Below is a small trained network, with its code and all its weights. Each question gives an input and a target symbol and asks what happens when units are switched off, that is, made to give their printed mean instead of their output.

import numpy as np


def w(rows, s, z=0):
    codes = np.array(rows[::2]) - 128.0
    scale = np.full(codes.shape[1], s)
    scale[-1] = z or s
    return codes * scale


def norm(h):
    return h / np.sqrt((h * h).mean(-1, keepdims=True) + 1e-5)


def f(y):
    return np.maximum(y, 0)


def softmax(a):
    e = np.exp(a - a.max(-1, keepdims=True))
    return e / e.sum(-1, keepdims=True)


def log_softmax(a):
    a = a - a.max(-1, keepdims=True)
    return a - np.log(np.exp(a).sum(-1, keepdims=True))


def net(x, mask):
    ids = ['βγδεζθλμπστφω'.index(c) for c in x.split()]
    T = len(ids)
    res = E[ids] + P[:T]
    r = norm(res)
    for j in range(2):
        rows = slice(3 * j, 3 * j + 3)
        q, k, v = (r @ M[0][rows].T for M in (Q, K, V))
        z = softmax(np.where(np.tri(T) > 0, q @ k.T / 3**0.5, -1e9)) @ v
        o = O[0][rows]
        res = res + np.where(mask[j], z, o[:, -1]) @ o[:, :-1]
    y = f(norm(res) @ A[0][:, :-1].T + A[0][:, -1])
    res = res + np.where(mask[2:14], y, B[0][:, -1]) @ B[0][:, :-1]
    return log_softmax(norm(res)[-1] @ U[:, :-1].T + U[:, -1])


Q, K, V, O, A, B = {}, {}, {}, {}, {}, {}
E = w([
[111,48,82],'β',
[142,129,84],'γ',
[97,214,95],'δ',
[142,55,125],'ε',
[66,26,151],'ζ',
[150,115,100],'θ',
[139,97,77],'λ',
[144,206,249],'μ',
[143,69,130],'π',
[214,97,234],'σ',
[136,151,86],'τ',
[63,72,39],'φ',
[67,144,128],'ω',
],0.012)
P = w([
[187,188,198],'0',
[67,100,84],'1',
[61,78,92],'2',
[74,2,109],'3',
[69,121,64],'4',
[70,122,67],'5',
[64,88,90],'6',
[61,115,64],'7',
[56,68,104],'8',
[37,50,109],'9',
[46,123,100],'10',
],0.0086)
Q[0] = w([
[78,92,48],'h1',
[116,126,150],'h1',
[199,142,111],'h1',
[99,62,6],'h2',
[98,83,77],'h2',
[14,133,88],'h2',
],0.014)
K[0] = w([
[153,157,197],'h1',
[151,122,128],'h1',
[69,98,60],'h1',
[236,108,56],'h2',
[163,94,131],'h2',
[247,178,129],'h2',
],0.016)
V[0] = w([
[142,251,166],'h1',
[162,36,193],'h1',
[24,207,241],'h1',
[26,89,166],'h2',
[166,169,93],'h2',
[127,223,162],'h2',
],0.017)
O[0] = w([
[174,79,103,114],'h1',
[193,217,117,255],'h1',
[123,91,7,150],'h1',
[74,131,77,89],'h2',
[164,75,166,129],'h2',
[106,83,92,79],'h2',
],0.02,0.012)
A[0] = w([
[39,140,177,162],'n1',
[108,132,132,109],'n2',
[90,158,171,120],'n3',
[194,127,194,197],'n4',
[54,145,174,84],'n5',
[192,179,117,202],'n6',
[100,42,97,179],'n7',
[107,164,97,140],'n8',
[191,87,65,89],'n9',
[94,117,149,60],'n10',
[218,47,39,99],'n11',
[221,92,5,4],'n12',
],0.014,0.0025)
B[0] = w([
[95,121,179,153],'n1',
[138,147,147,132],'n2',
[95,134,177,162],'n3',
[138,70,69,229],'n4',
[92,144,188,148],'n5',
[92,66,83,255],'n6',
[103,90,96,176],'n7',
[108,88,149,196],'n8',
[98,78,190,186],'n9',
[117,148,144,131],'n10',
[5,146,196,221],'n11',
[21,162,172,228],'n12',
],0.02,0.0075)
U = w([
[63,131,158,89],'β',
[109,95,95,90],'γ',
[154,182,187,140],'δ',
[116,155,163,97],'ε',
[158,91,149,108],'ζ',
[149,83,154,112],'θ',
[227,119,86,104],'λ',
[114,214,65,191],'μ',
[120,79,149,66],'π',
[124,95,112,17],'σ',
[156,126,119,3],'τ',
[232,86,193,189],'φ',
[244,182,138,159],'ω',
],0.012,0.0034)

Each question gives the input, a string of symbols that net reads in full, and the target symbol t.
The units are the heads (3 rows each of Q, K, V and O) and the neurons (one row each of A and B). Each row of codes is followed by its name. A weight is (code - 128) times the scale printed after its matrix; where a second scale follows, it is the last column's (O, A, B and U).
mask holds one flag per unit, heads first, then neurons. A switched-off unit (its flag False) gives its mean, the last column of its rows in O or B, instead of its output. The means were averaged over made-up inputs and are rounded, as every weight is.
A unit's drop is (log p(t) with every unit on - log p(t) with that unit switched off) / (log p(t) with every unit on - log p(t) with every unit switched off).
The circuit of an input: a set's keep is (log p(t) with only the set's units on - log p(t) with every unit switched off) / (log p(t) with every unit on - log p(t) with every unit switched off). Starting from the 12 units with the biggest drops (on a tie, the unit counted first), units are removed one at a time, each time the one whose removal leaves the highest keep (on an exact tie, the one counted first), for as long as the keep stays at least 0.8.
units of the circuit, in order: the units of the circuit, biggest drop first
unit that matters most: the unit with the biggest drop
top k neurons: the k neurons with the biggest drops, biggest first
heads that matter: for each layer, one digit per head in row order, 1 if its drop is at least 0.15 and else 0, layers parted by /
drop when u is switched off: that unit's drop, to one decimal
input ζ ζ ζ ε θ, target μ: units of the circuit, in order : [h1]
input π ζ ω φ β ζ σ λ λ ζ, target λ: top 2 neurons : [n11; n12]
input λ β ω τ σ γ δ, target φ: heads that matter : 01
input ε β τ ε, target ω: units of the circuit, in order : [h1; n11; n12]
input ζ ε β, target μ: heads that matter : 01
input π ε ε λ λ λ ε, target λ: heads that matter : 10
input λ λ β δ σ θ λ λ φ, target φ: heads that matter : 11
input ε ζ ζ ε ζ τ ζ ζ β π, target ω: units of the circuit, in order : [h1; n11; n12]
input λ γ θ θ, target φ: heads that matter : 10
input ε θ β λ β ζ ζ τ ζ β λ, target ω: heads that matter : 10
input ε ζ ε ζ λ τ ε ε ζ, target ω: top 2 neurons : [n11; n12]
input ζ λ σ λ τ ε π θ λ ζ φ, target μ: heads that matter : 00
input ζ ε ζ δ ζ, target μ: heads that matter : 00
input ζ ζ ε, target μ: heads that matter : 00
input ζ ε ε β ζ λ β φ ζ, target μ: units of the circuit, in order : [h1; n11]
input λ β γ β π λ γ δ, target φ: units of the circuit, in order : [h2]
input λ τ ε γ, target φ: heads that matter : 10
input ζ λ ζ ζ λ λ γ, target μ: heads that matter : 10
input π β τ φ φ γ δ ζ ζ τ β, target λ: heads that matter : 10
input ζ ε ζ φ, target μ: unit that matters most : h2
input ε λ φ γ, target ω: drop when n6 is switched off : 0.0
input ζ τ λ γ, target μ: drop when h2 is switched off : 0.2
input ζ ζ θ λ ζ λ β τ ζ θ, target μ: drop when h1 is switched off : 0.1
